Here is a tiny trained network, its code and every weight. The questions are about switching its units off for an input and a class, where a switched-off unit gives its printed mean instead of its output.

import numpy as np


def w(rows, s, z=0):
    codes = np.array(rows[::2]) - 128.0
    scale = np.full(codes.shape[1], s)
    scale[-1] = z or s
    return codes * scale


def f(y):
    return np.maximum(y, 0)


def log_softmax(a):
    a = a - a.max(-1, keepdims=True)
    return a - np.log(np.exp(a).sum(-1, keepdims=True))


def net(x, mask):
    res = np.array(x, float).reshape(1, 8) / 4 @ E
    y = f(res @ A[0][:, :-1].T + A[0][:, -1])
    res = res + np.where(mask, y, B[0][:, -1]) @ B[0][:, :-1]
    return log_softmax(res[-1] @ U[:, :-1].T + U[:, -1])


A, B = {}, {}
E = w([
[172,120,122,110,106,71,226,185],'x0',
[61,56,87,88,35,80,103,178],'x1',
[2,120,174,46,159,139,138,63],'x2',
[180,160,240,165,68,60,130,87],'x3',
[132,150,144,58,66,157,107,208],'x4',
[157,135,144,100,151,104,91,118],'x5',
[150,167,140,135,129,170,121,103],'x6',
[22,150,170,159,125,138,174,128],'x7',
],0.0098)
A[0] = w([
[229,214,186,184,83,163,106,104,224],'neuron 1',
[157,114,109,98,39,101,87,233,175],'neuron 2',
[105,53,137,102,181,174,84,5,141],'neuron 3',
[118,112,147,18,73,160,225,127,254],'neuron 4',
[102,154,156,193,154,103,106,50,116],'neuron 5',
[173,93,132,104,1,62,134,176,164],'neuron 6',
],0.0076,0.0065)
B[0] = w([
[154,156,119,225,122,166,167,129,252],'neuron 1',
[120,147,106,150,74,87,169,76,235],'neuron 2',
[148,155,95,142,98,110,66,110,218],'neuron 3',
[225,144,101,129,116,129,190,109,240],'neuron 4',
[137,193,142,59,57,150,108,127,188],'neuron 5',
[113,100,25,123,44,64,104,3,240],'neuron 6',
],0.012,0.011)
U = w([
[145,132,72,147,69,20,133,113,135],'0',
[38,135,137,106,119,194,148,181,104],'1',
[186,155,135,201,129,156,236,154,254],'2',
[198,171,254,59,127,138,106,123,58],'3',
[92,38,228,120,192,72,143,217,15],'4',
[51,109,203,82,186,66,84,172,24],'5',
],0.0089,0.005)

Each question gives the input, the list of numbers given to net, and the class t.
The units are the neurons (one row each of A and B). Each row of codes is followed by its name. A weight is (code - 128) times the scale printed after its matrix; where a second scale follows, it is the last column's (A, B and U).
mask holds one flag per neuron, in row order. A switched-off neuron (its flag False) gives its mean, the last column of its row in B, instead of its output. The means were averaged over made-up inputs and are rounded, as every weight is.
A unit's drop is (log p(t) with every unit on - log p(t) with that unit switched off) / (log p(t) with every unit on - log p(t) with every unit switched off).
The circuit of an input: a set's keep is (log p(t) with only the set's units on - log p(t) with every unit switched off) / (log p(t) with every unit on - log p(t) with every unit switched off). Starting from all 6 units, units are removed one at a time, each time the one whose removal leaves the highest keep (on an exact tie, the one counted first), for as long as the keep stays at least 0.8.
circuit, biggest first: the units of the circuit, biggest drop first
most important unit: the unit with the biggest drop
top k neurons: the k neurons with the biggest drops, biggest first
drop of u: that unit's drop, to one decimal
input [-8,-4,5,-8,-7,-3,6,7], class 1: circuit, biggest first => (neuron 4)
input [3,-6,8,0,2,4,-1,6], class 3: circuit, biggest first => (neuron 1; neuron 6)
input [-7,-2,-8,8,8,-2,2,-2], class 2: top 2 neurons => (neuron 1; neuron 3)
input [-7,-2,-4,4,2,0,-4,4], class 2: top 2 neurons => (neuron 1; neuron 6)
input [0,2,3,-5,-2,5,2,2], class 1: circuit, biggest first => (neuron 6; neuron 2)
input [-7,-6,0,2,1,0,-4,8], class 3: top 2 neurons => (neuron 5; neuron 6)
input [-1,-3,7,-1,-1,-8,6,0], class 3: top 3 neurons => (neuron 6; neuron 1; neuron 2)
input [-2,0,1,1,-8,6,3,6], class 3: top 2 neurons => (neuron 6; neuron 5)
input [-4,-7,5,-5,-4,1,-3,-5], class 3: top 4 neurons => (neuron 6; neuron 2; neuron 5; neuron 1)
input [4,0,5,3,-5,2,0,1], class 3: circuit, biggest first => (neuron 6; neuron 1; neuron 2)
input [-3,-1,-5,8,5,2,5,2], class 2: top 2 neurons => (neuron 1; neuron 3)
input [1,0,1,5,7,-1,4,3], class 2: top 3 neurons => (neuron 1; neuron 3; neuron 4)
input [5,-1,4,-3,5,-7,-1,1], class 2: top 2 neurons => (neuron 4; neuron 6)
input [-3,-1,5,-7,3,-1,1,-5], class 1: circuit, biggest first => (neuron 6)
input [1,-5,6,-2,-3,5,-7,-4], class 3: top 3 neurons => (neuron 6; neuron 2; neuron 1)
input [-6,-7,0,-4,8,-8,-8,2], class 1: top 2 neurons => (neuron 1; neuron 2)
input [-7,-1,-7,-1,-1,6,8,-6], class 2: drop of neuron 1 => 0.2
input [6,1,2,-7,4,0,-7,6], class 2: drop of neuron 1 => -0.4
input [4,-3,7,3,-6,-2,8,-4], class 3: drop of neuron 3 => 0.1
input [4,-4,7,4,2,8,1,0], class 2: most important unit => neuron 4
